Small tables with named rows and columns. After each table, cells are looked up by row and column.

Table ded
         bevosar    deg  pumivir  vitoku  peboke
zud         0.04   0.00    -0.49   -0.09   -0.06
vigufet    -0.16  -0.23     0.01    0.00   -0.17
domeres    -0.16  -0.10     0.15   -0.18   -0.11
nog        -0.08  -0.20    -0.29    0.06   -0.15
noz        -0.32  -0.21     0.60   -0.19   -0.17
zisabig     0.00  -0.09    -0.61    0.01   -0.06
kes         0.06   0.05    -0.52   -0.13   -0.04
dup        -0.22  -0.15     0.20   -0.16   -0.10
motiku      0.03   0.13    -0.40   -0.27    0.02

vitoku of motiku is -0.27
vitoku of zisabig is 0.01
bevosar of kes is 0.06
pumivir of zisabig is -0.61
bevosar of nog is -0.08
vitoku of vigufet is 0.00
peboke of kes is -0.04
pumivir of motiku is -0.40
pumivir of zud is -0.49
peboke of zud is -0.06
deg of zisabig is -0.09
bevosar of dup is -0.22
vitoku of domeres is -0.18
bevosar of vigufet is -0.16
pumivir of nog is -0.29
Row with the largest peboke: motiku

sokisat:
	zoge	lem	veve	godudof	nonat	mudi	seseb
mit	57	130	53	35	116	172	163
bebab	156	120	139	121	186	120	128
taze	132	166	94	69	121	220	89
tova	198	107	10	131	136	131	129
gon	106	191	83	138	102	95	121
rotafup	36	119	22	146	208	87	17
gik	114	71	94	78	165	176	112
durolo	76	88	57	100	143	143	79
daken	99	139	60	129	83	128	79
dimaz	72	124	62	93	118	90	99
tugavo	37	111	180	56	106	188	156

seseb of gik = 112
veve of gon = 83
mudi of mit = 172
zoge of durolo = 76
nonat of daken = 83
godudof of tugavo = 56

lazopel =
|  | rul | zabuvi | maveso | dapulok | luram | dodegam | tez | fir | sonivo | pavifif |
|---|---|---|---|---|---|---|---|---|---|---|
| bori | 1.270 | -1.178 | 3.687 | 1.696 | 1.817 | -2.869 | 0.121 | -2.160 | 1.534 | -5.160 |
| beb | -5.431 | -2.754 | -0.497 | 0.450 | 4.779 | -4.496 | 2.614 | -0.718 | -0.859 | 3.691 |
| sazik | 0.650 | 0.028 | -2.683 | 0.523 | 3.601 | 3.144 | -1.145 | 0.809 | 1.047 | -2.583 |
| gozi | 2.424 | -0.113 | 0.748 | -0.477 | -1.111 | 5.456 | -2.621 | -2.228 | 0.378 | 0.075 |
| kap | 0.059 | 1.257 | -2.969 | 1.210 | 4.550 | -3.021 | 1.143 | -2.448 | -0.131 | -1.195 |
| mot | -1.899 | -0.078 | -0.394 | -0.830 | 0.887 | 2.940 | 1.606 | -3.660 | 1.681 | 2.114 |
| zegasu | 1.961 | 2.746 | 0.587 | 1.432 | -1.938 | 2.190 | 0.890 | 2.971 | 0.145 | 3.754 |
| gote | 1.653 | 1.481 | 0.535 | -0.484 | 1.869 | -3.513 | -1.283 | -1.456 | 1.841 | 0.193 |
| kip | -6.446 | 1.097 | 4.363 | -1.088 | -1.087 | -2.155 | 0.719 | -8.304 | -0.523 | 2.130 |
| muv | -0.950 | -1.591 | -0.321 | 0.399 | 1.874 | -6.408 | -0.619 | 1.767 | -0.687 | 0.129 |

What is the dapulok of zegasu in lazopel?
1.432
What is the luram of mot in lazopel?
0.887
What is the pavifif of kip in lazopel?
2.130
What is the dapulok of sazik in lazopel?
0.523
What is the pavifif of sazik in lazopel?
-2.583
What is the dapulok of mot in lazopel?
-0.830
What is the tez of sazik in lazopel?
-1.145
What is the tez of zegasu in lazopel?
0.890
What is the sonivo of gozi in lazopel?
0.378
What is the sonivo of zegasu in lazopel?
0.145
What is the zabuvi of gozi in lazopel?
-0.113
What is the dodegam of mot in lazopel?
2.940
What is the fir of kap in lazopel?
-2.448
What is the maveso of kip in lazopel?
4.363
What is the rul of sazik in lazopel?
0.650
What is the maveso of muv in lazopel?
-0.321

